After every row comes one of two labels: whether the row has a hidden trait. Each part has its own trait and labels.
In the rows, 128 means zero.
[122 152 119 126 126 130 134 126 126 133 126 126 146 128 130 129 127 130
 132 133 125 133 126 127 126 137 125 139 130 127 125 135 126 130 107 127
 129 120 128 121 123 122 123 128 127 134 128 126 122 128 127 114 131 125
 127 130 134 129 126 119 118 125 124 135 130 126 131 126 127 126 133 115
 134 126 130 129 126 136 131 132 126 137 126 135 127 130 126 137 124 127
 129 132 129 135 129 126 126 127 125 139 142 132 128 128 124 125 128 113
 128 121 137 144 120 137 137 136 131 124 124 128 127 115 130 132 129 119
 131 135 132 125 127 130 129 143 129 115 127 125 124 125 129] | <41>
[ 84 169 140 107 128 138  95 122 169 104 117 137 241 143  91 164 103 157
 103 180 151 101 164 103 112 105 117 173 155 122 105 147 108 121 140 162
 125 125 122 103  60  92 118 116 125 168 145 118 130 107 142 139 138 139
 114 130 176 148  85 104 131  53 102 150 145 122 125 141  94  81 141 105
 130 123 142 103  97 169 107 120 109 174 116 119 153 126 145  20 113 125
 154 129 133 172  90 139 118 116  83 130 238 169 135 135 132  72 120 130
 142  62 154 113 147  69 111 155 164 123 142  99 116 110 100 111 170 178
  87 127 101 119 148  86 104 158 166 105 154 110 117 140 159] | <40>
[122 153 140 128 121 131 133 133 135 140 126 127 147 123 124 125 122 125
 134 130 128 121 124 134 127 139 124 121 125 114 128 140 124 140 128 117
 136 119 126 108 128 131 127 131 129 131 125 133 109 131 137 127 143 133
 121 139 134 125 128 129 139 101 119 140 130 124 128 127 149 137 145 122
 134 121 140 132 123 149 125 125 131 167 114 134 114 123 133 107 133 109
 123 137 129 137 137 128 138 122 115 126 137 137 135 133 110 124 133 130
 125 134 126 133 135 137 135 137 136 128 130 130 123 137 123 133 136 122
 103 126 126 125 120 107 129 146 115 117 122 132 126 128 138] | <41>
[188 121 214 164 113  76 117 155 130 107 133 155  83 148  91 100  70 118
 106 194 110 135   9 155 152 176 115 217 127 108  88 215 110 134 149 107
 117  77  24 169  80 115 155 149 140  86  94 105 191 125 171 171  73  27
 124 156 151 160 125  74  41 122 110 148 125 140 124  50  97 122  95 182
 156 142 133  90 113 133 167 177 140 104  97  80 117 133  31 217  80 177
 145 142 112 103 123 135 182 146 118  91 118 142 147  94 112  87 109  12
  91 158 168  72  60 121 164 109 136 146  63 114 139 155 127 109 158 235
 118  47  86 166 161 255 100   1  72   1  73 193 144 115  49] | <40>
[117 115 143 126 121 134 128 125 136 115 122 119 147 123 120 139 124 131
 123 119 134 120 149 132 129 115 131 137 128 130 131 139 132 135 155 131
 129 140 128 127 106 136 140 122 126 128 120 140 143 129 129 134 134 126
 141 114 141 147 113 116 108 148 108 128 135 130 128 169 117 123 119 129
 116 119 121 116 126 163 129 141 122  97 134 121 132 134 125 124 124 123
 131 128 136 132 124 130 129 101 124 115 128 133 126 129 127 128 126 124
 121 130 126 114 138 110 126 119 144 129 140 137 130 145 135 123 126 133
 134 102 122 125 142 127 122 129 139 148 116 123 121 129 131] | <41>
[104 142 110  96 122 183 135 155 115 136 158 110 132 125 140 129 121 125
 154 103 112 119 134 124 133 165 136  31 111 121 131 148 154  90 187  78
 101 164 195  97 149 118 136  97 134  89 138 123  99 135 152   1 173 161
  40  87 120 166 107 131 163  57 157  84 128 121 148  80 141 142 131 105
 119 102 108 148 140  96 163 127 118 114 128 148 143 160 128  72 121 109
 166 130 142  97 170 147 179 121 144 116   1  89 122 150 124 128 137 201
 124 255 168 161 143 148  99 187 113  72 144 151 135  79 149 132 127  80
 101 129 111 114 168 137 146 222  33 137 164 139 121 103 168] | <40>
[115 168 128 131 120 137 112 145 135 117 170 132 160 133 102 130 110 133
 144 145 136 112 104 113 106 122 107 129 144 118  98 117 118 123 163 132
 106 142 108 119 100  94 140 109 135 124 144 118 121 113 153 106 132 128
  98 125 153 154  92  89 113  34 110 136 143 131 136  99  85 102 120 111
 145 120 125 118 108 100 153 143 120 129 112 117 130 139 104  46 127 143
 149 125 119 138 116 146 140 155 122 129 134 141 128 129 124  83 113  88
 127 132 168 151 114  83 126 134 135 104 137 119 128 137  94 105 142 124
 135 133 117 131 161 130 112 179 108  74 130 121 135 137 130] | <40>
[131 138 120 118 137 132 128 140 135 150 133 135 139 131 127 116 124 128
 145 129 127 133 109 130 132 156 122 123 132 114 123 124 121 131 107 121
 131  97 140 110 145 121 120 141 132 128 124 115 114 133 138 140 133 156
 134 143 122 110 140 136 152  99 124 141 123 132 131  90 174 127 146 126
 141 128 143 138 136 125 120 109 132 188 108 139 114 114 142  78 132 114
 108 133 124 101 146 122 151 154 124 130 137 137 137 126 112 128 133 133
 143 154 138 143 155 153 139 136 116 126 115 131 127 118 120 137 128 126
 107 134 116 123 100 116 132 127 117 107 132 123 133 127 136] | <41>

[138 121  95 131 130 119 133 128  85 136 134 135  78 159 127 122 124 133
  94 153 140 116 125 145 130 149 132 182 126 116  63 149 129 118 142 122
 132 207 104 147 125 140 125 110 107 113 129 183 120 113 118 135 135 123
 156 130 109 114 112 133 131 135 113 116  88 136 112 132 129 149 127 149
 123 157 121 129 126 111 106 113 183 127 137 152 109 152 183 103 117 146
 132 122 143 109 121 154 140 129] | BN
[110 137 104 131 110 124 161 119  96 137 179 141 197 134 113 132 122 166
  66 165 123 131 122 175 130 131  80 136 145 157 118  78  94 187 125 137
 173 116 117 129 103 184 110 183 168 130 132 106 154 115  88 146  82 127
 145 135 108 136 138 111  96 153 149 110 202  99  98 141 115 133  92  49
 132 118 140  87 126 140 140 104 168 124  92 133 133  97  68  93 127 153
 135 126  85 163 144  96 124 128] | NT
[  1 105 146   1 135  93 183 104 124 127  93 114 169 160 172 136 162  58
 197 155 164 189 187 160 135 156 125 132 159  96 255 141 169 234 132 146
 218 146  93 116 117  49 109  40 109 119 133 105 166  75 108 130 153 110
 231 115 145  85 114 135 124 161  20 120  83  86 127 109 137 127  39 154
  94 146  24 135  47 121 160 158 101 134 177 128 100  67  59   1 153 245
 146 126 255 166 128 135 127 135] | NT
[113 127 101 133 136 137 144 119 158 130 142 125 197 121 117 116 137 176
  64 105 140 117 116 106 117 114 153 136 118 113 153 140 118 129 144 124
 121  50 114 133 143 128 134 149 116 124 137 143 122 137 121 120  98 136
 198 128 140 111 119 130  95 125  79 112  39 125 130  99 126 120 102 207
 134 133 136 103 126 126  99 141 140 119  99 115 125 158 119 141 135  77
 115 125  86 129 140 164 125 122] | BN
[ 91 108  91 128 130 123 130 114 116 131 139 140 127 117 151 135 145  85
 101 151 174 121 126  74 123 161 118 115 143 103 150 148 128 118 139 121
  83 203 132 128 113 179 139 113 111 126 132 168 112 113 135 132 130 117
 143 122 103 133 122 122 109 142 100 119 116 136 107 133 142 138 143 154
 121 165  70 139 132 107 124 148 152 119 114 155 113 143 171  63 117 107
 139 121 139 107 127 168 130 132] | BN
[ 96 152  96 145 140 111 151 126 130 134 101 132 118 156 146 134 127  57
 122 155 120 129 122 145 105 160 105 125 119 154 133  93 107 167 124 123
 167 146 115 142 111 150 142 123 141 139 129  95 129 101  80 133 106 121
 135 110 128 106  96 137  95 150 124 129 146  94 160 122 118 129 102  58
 123 113  95 125 135 124 150 121 141 128 118 128 141 132 202 109  87 119
 143 118 119 114 141  47 113 139] | NT
[ 87 159 114 121 134 138 151 125 154 133 119 128 144 132 121 111 143 121
  90 115 147 118 135 107 119 114 130 152 124 121 137 143 134 142 127 133
 159 156 132 129 129 112 128 116 132 122 122 139 145 157 140 126 129 126
 130 124 140 125 122 142  88 121 128 109  92 118  99 111 133 129 115 179
 137 152 164 111 109 127 126 126 152 120 129 110 120 118 137 127 115 107
 121 115  54 101 141 125 147 128] | BN
[123 151 119 131 118 127 150 108 150 135 139 133 219 120 129 119 125 106
 253  42  91 135 129 151 125 135 129 175 143 141 171 143  95 105 137 155
 159 194 110 111 125 132 124 130 155 129 123  95  86 102 154 135 147 126
 131 126  80 124 138 124 147 131 141 127  68 142 194 133 144 152 144 130
 148 122 181 110 133 142  94 126 108  81 174 165 144 151 150 135 176 161
 133 127 125 144 117 133 160 136] | NT
[105 133 111 138 120 119 154 120 125 131 127 126 160 108 130 141 135  84
 144 166 125 146 116 121 110 130 110 177 141 161 129 112  97 166 115 115
 127 112 109 149 134 185 133 101 137 149 138 140 148 133 117 122  99 103
 195 130 117 132 127 121 107 131 150 130 175 102 213 125 132 134  74  53
 123 107  77 136 130 128 103 109  97 121 121 148 138 136 161 147  84 108
 135 124 107 155 133 103 120 126] | NT
[191 106 125  94 131 122 126 128  83 131 148 133  63 159 128 154 144 102
  37 200 191 118 131 111 139 135 151 123 180 110  72 157 117 144 127 125
  84 144 121 133  91 156 138 119 126 117 119 137 113 136 120 127 150 106
 159 127 107 132 100 141 101 146  96 102 115 145 104 133 135 143 102 116
 128 135 125 107 113 110 116 111 131 128 128 128 131 159 241  97 107 120
 133 111 175 117 123 136 113 130] | BN
[105 148 163 118 133 121 131 130  66 135 118 127 157 133 108 138 125  71
  66 143  68 141 112 146 103 153 123 104 116 145 110 148 107 138 130 124
 120  86 118 131 113 145 145 120 150 141 126  79 152 137 145 108 123 102
 184 142 106 122 121 127 106 155 203 137 144 103 171 136 121 127 115  37
 111 115  86 125 110 141 115 130 153 137 153 143 154 135 190 116 255 134
 130 127 140 142 127 101 106 124] | NT
[ 99 160 115 154 124 118 141 131 165 124 171 135 177 114 110  91 132  65
  95 127  85 124 138 113 123 122 123 191 118 114 112 125 109  96 130 119
 186  87 137 143 155 129 136 165 114 129 130  76 151 126 127 140  89 128
 141 118 131 129  85 131 149 127 131 128  95 133 166 109 140 122 132 184
 137 144 138 152 106 117 103 119 125 131 134 100 119 111 196 128 137 104
 115 139  99  86 131 185 141 141] | BN
[138 128 110 107 136 123 140 130 134 138 103 134  83 150 124 125 136 157
 121 168 106  97 142 122 129 152 141 154 156 107  99 148 146 113 136 140
 132 169 109 129 111 139 124  93 122 108 132 152 118 141 126 137 170 108
 160 123 110 139  86 136 145 139 108 128  23 136 145 122 123 153 116  86
 119 126 136 109 131 114 113 144 106 127 105 147 127 158 220 130 111 114
 142 135 127  95 129 127 124 124] | BN
[158 135  65  81 118 120 133 118  72 137 117 127  49 100 101 152 120 143
  73 181 115 101 170 113 143 172 174 157 255 153  92 195  97 136 129 133
 182 249 138 130 129 146 133 116 151  98 128 166 104 150 140 136 153  69
 169 118  94  55  72 117 100 172 120 154 169 129 221 152 143 132 129 156
 152 123  46  94 113 110 119 139 198 131 155 131  89 168 222  88  33 118
 159 119  36 114 138 167 122 125] | BN

Next part:
[ 97 114 149 200 129 132 121 174 156 128 105 115 150 132 156 179 137 160
 111 112 137 135 107 129 124 113 106 149 218 140 161 136 130 171 161] | RM
[160 150 177 118 100 102  85 155 137 158 157 150 147 118 129  79 112 132
 140 117 171 123 110  78 162 119 159 162 164  90 177 143 117 159 100] | Rl
[ 85 106 133 200 134 145 126 157 157 114  97 116 140 136 147 182 152 171
 108 118 141 140 122 146 131 119  93 152 185 152 175 142 153 159 168] | RM
[162 152 117  22 129 117 132  84  93 136 157 141 111 122 109  64 105  84
 147 142 108 117 145 122 130 140 162 106  44 103  76 116 113  87  90] | Rl
[152 148 167 147 102 104  83 151 142 154 154 151 146 120 129  84 119 153
 138 118 182 128 118  76 171 121 164 173 170  99 202 144 126 162  94] | Rl
[157 150 113  20 118 118 132  82  93 140 161 139 110 122 109  71 105  81
 146 141 108 116 143 124 125 137 165 104  55 103  94 114 108  90  93] | Rl
[ 90 104 137 212 133 142 130 176 157 114  96 116 140 136 153 195 150 171
 107 117 142 139 118 139 129 119  90 147 198 160 171 138 144 165 166] | RM
[ 75 105  83 165 149 160 158  99 126  86 105 115 103 138 121 162 152 138
 122 145 108 144 162 171 116 139  94 111  52 175 125 122 164 102 148] | Rl
[152 149 170 147 102 104  88 153 137 150 155 147 144 119 131  87 119 144
 139 116 177 128 112  81 168 115 156 168 164  93 192 144 125 158  92] | Rl
[ 80 102  87 151 145 160 161 102 126  95 103 113 103 139 125 174 148 136
 119 141 103 141 159 167 109 141 111 108  66 175 119 123 159 109 151] | Rl
[ 78 100 137 248 132 145 123 163 166 106  98 119 143 137 145 186 155 182
 108 119 154 143 121 136 142 117  91 167 183 168 199 143 162 168 152] | RM
[ 79 102  80 135 153 159 165  99 124  82 100 113 104 139 125 165 150 130
 119 144  98 140 158 176 107 140  93  99  67 172 107 122 156 102 157] | Rl
[154 145 172 144 101 101  84 154 147 150 174 149 143 120 129  85 118 142
 138 118 176 127 113  79 169 117 156 169 161 101 194 146 126 164  93] | Rl
[ 86 104  86 132 149 157 160  97 122  88 102 117 107 138 125 158 148 130
 122 144 102 138 159 170 111 140 102 106  61 174 105 124 157 113 153] | Rl
[ 98 109  83 119 155 158 169  91 114  94 104 111 107 137 123 159 144 112
 122 141  92 130 149 178  96 141 100  94  69 165 103 112 142  93 165] | Rl
[ 87 101  84 144 150 165 168 105 117  89 100 114 101 139 126 170 148 125
 115 143  96 138 154 177 103 138  91  98  66 171 100 121 154 100 156] | Rl
[ 89 107 133 215 131 144 119 167 163 108 102 119 142 137 144 191 154 179
 113 118 155 144 121 137 139 118  96 163 199 160 187 143 156 172 162] | RM
[167 149 121  33 123 114 129  92  96 141 156 139 117 121 110  74 101  85
 148 140 108 115 137 117 122 139 159 103  67  96  80 117 113  90  99] | Rl
[145 147 112  45 124 111 123  71  97 129 161 146 102 123 104  52 110  97
 151 149 121 124 158 116 146 144 160 126  14 114 121 122 141  90  84] | Rl
[150 147 113  44 125 118 115  81  98 132 159 141 106 121 112  66 114  92
 149 146 110 121 150 125 132 142 154 115  40  91  95 117 121  87  89] | Rl
[115 116 101 103 152 145 165 109 112 115 101 109 115 134 132 168 131 102
 121 133  82 124 133 167  87 135 106  83 109 145  63 113 120 101 156] | Rl
[ 91 106  90 136 146 154 151 101 120  90 108 115 106 137 126 159 147 135
 121 140 101 138 151 169 110 137  97 100  73 168 111 120 153 112 149] | Rl
[175 148 113  20 126 116 138  91  91 139 159 138 113 122 110  71 109  75
 149 142 105 115 139 121 122 141 157 101  56 103  73 114 106  84  91] | Rl
[149 144 108  43 131 121 132  82  97 132 152 143 110 123 110  75 112  93
 148 144 108 122 145 125 116 141 162 111  45 109  88 116 125  87  91] | Rl
[166 149 169 117 103  97  87 157 136 165 161 146 149 120 130  73 113 136
 134 117 164 123 109  85 160 118 158 166 169  89 172 139 114 162 102] | Rl
[163 151 171 128 109  98  92 154 140 162 154 142 153 120 129  86 109 137
 124 117 167 120 104  84 157 116 161 165 184  84 161 139 112 160 104] | Rl
[156 148 110  51 126 120 134  87 104 134 152 139 109 122 109  73 111  90
 151 145 111 118 153 129 135 142 164 107  32 108  90 116 119  90  89] | Rl
[164 147 163 123 105 101  96 154 136 159 149 142 148 119 132  98 110 132
 135 116 160 122 106  87 155 118 161 154 182  90 156 138 110 155 105] | Rl
[105 112 148 187 120 133 110 173 163 126 109 122 148 133 143 170 154 170
 112 113 148 138 113 120 140 116 110 158 198 140 116 143 144 167 154] | RM
[162 149 117  47 120 113 125  85  95 140 157 143 111 120 107  59 110  84
 150 142 115 118 152 112 131 140 161 112  60  98  80 117 114  88  88] | Rl
[163 150 157 125 105 103  92 151 136 157 155 142 147 119 127  84 114 134
 138 121 162 124 113  86 160 121 162 165 160  94 164 132 120 153  98] | Rl
[ 75 101  75 137 155 159 162  95 123  85 101 114  99 139 122 180 152 133
 121 145  97 141 162 179 112 141  87 107  52 176 110 121 164 103 151] | Rl
[107 108  85 134 155 154 166 106 116  97  99 111 111 136 127 175 141 119
 120 136  86 130 144 174  92 136  93  87  92 163  78 114 137 104 146] | Rl
[ 92 104 138 228 128 139 123 163 164 117 100 117 153 135 148 184 148 172
 107 115 147 140 114 128 135 117  98 162 206 155 185 142 150 176 156] | RM
[161 154 109  22 124 119 130  83  93 145 161 144 106 122 108  64 112  88
 150 143 112 118 147 119 130 141 157 109  34 103  88 117 119  89  89] | Rl
[162 151 167 136 105  99  86 159 141 160 156 145 150 120 130  91 114 141
 135 115 167 123 106  83 164 118 159 162 190 119 173 141 115 159 103] | Rl
[ 94 101 132 228 132 146 132 169 157 116 100 114 143 136 148 186 145 169
 106 116 147 139 111 140 126 118  96 147 209 159 162 141 146 169 155] | RM
[153 147 119  44 126 123 118  84 101 122 159 141 107 122 109  63 114  96
 148 145 113 123 155 122 139 141 155 120  38 117 111 120 124  94  90] | Rl
[150 147 163 139 103 104  87 145 144 149 154 149 143 120 126  71 119 147
 137 121 180 129 119  85 169 120 158 172 141 109 194 144 130 157  92] | Rl
[ 82 107  83 142 149 160 157  88 116  81 107 118  99 137 120 148 151 131
 123 146 106 142 166 171 120 141 102 106  44 173 120 122 163 101 141] | Rl
[105 109 140 213 136 137 129 174 157 132  96 111 149 133 148 192 137 163
 108 112 140 137 103 135 119 115  95 141 212 145 150 136 132 165 166] | RM
[ 95 107  84 109 148 157 162  92 107  89 111 121 103 137 121 138 146 130
 123 145 105 139 159 170 116 141  98 109  49 171 115 119 159  98 148] | Rl
[ 83  99 140 231 133 143 129 169 167 111  96 118 142 136 144 182 152 175
 107 115 151 141 110 138 135 112  93 151 204 161 184 141 153 168 164] | RM
[163 151 162 119 101 102  92 143 134 158 151 147 143 118 128  85 113 127
 137 119 160 121 111  83 154 120 163 166 169  89 164 138 110 153  99] | Rl
[159 150 181 146 103 100  87 148 139 160 156 147 148 120 131  85 115 138
 135 112 170 125 108  93 161 117 163 163 175  93 177 142 117 161  97] | Rl
[ 93 106 138 229 128 134 122 167 169 114 100 119 147 134 146 185 149 178
 110 115 153 141 118 130 138 115  97 155 198 156 186 142 147 171 159] | RM
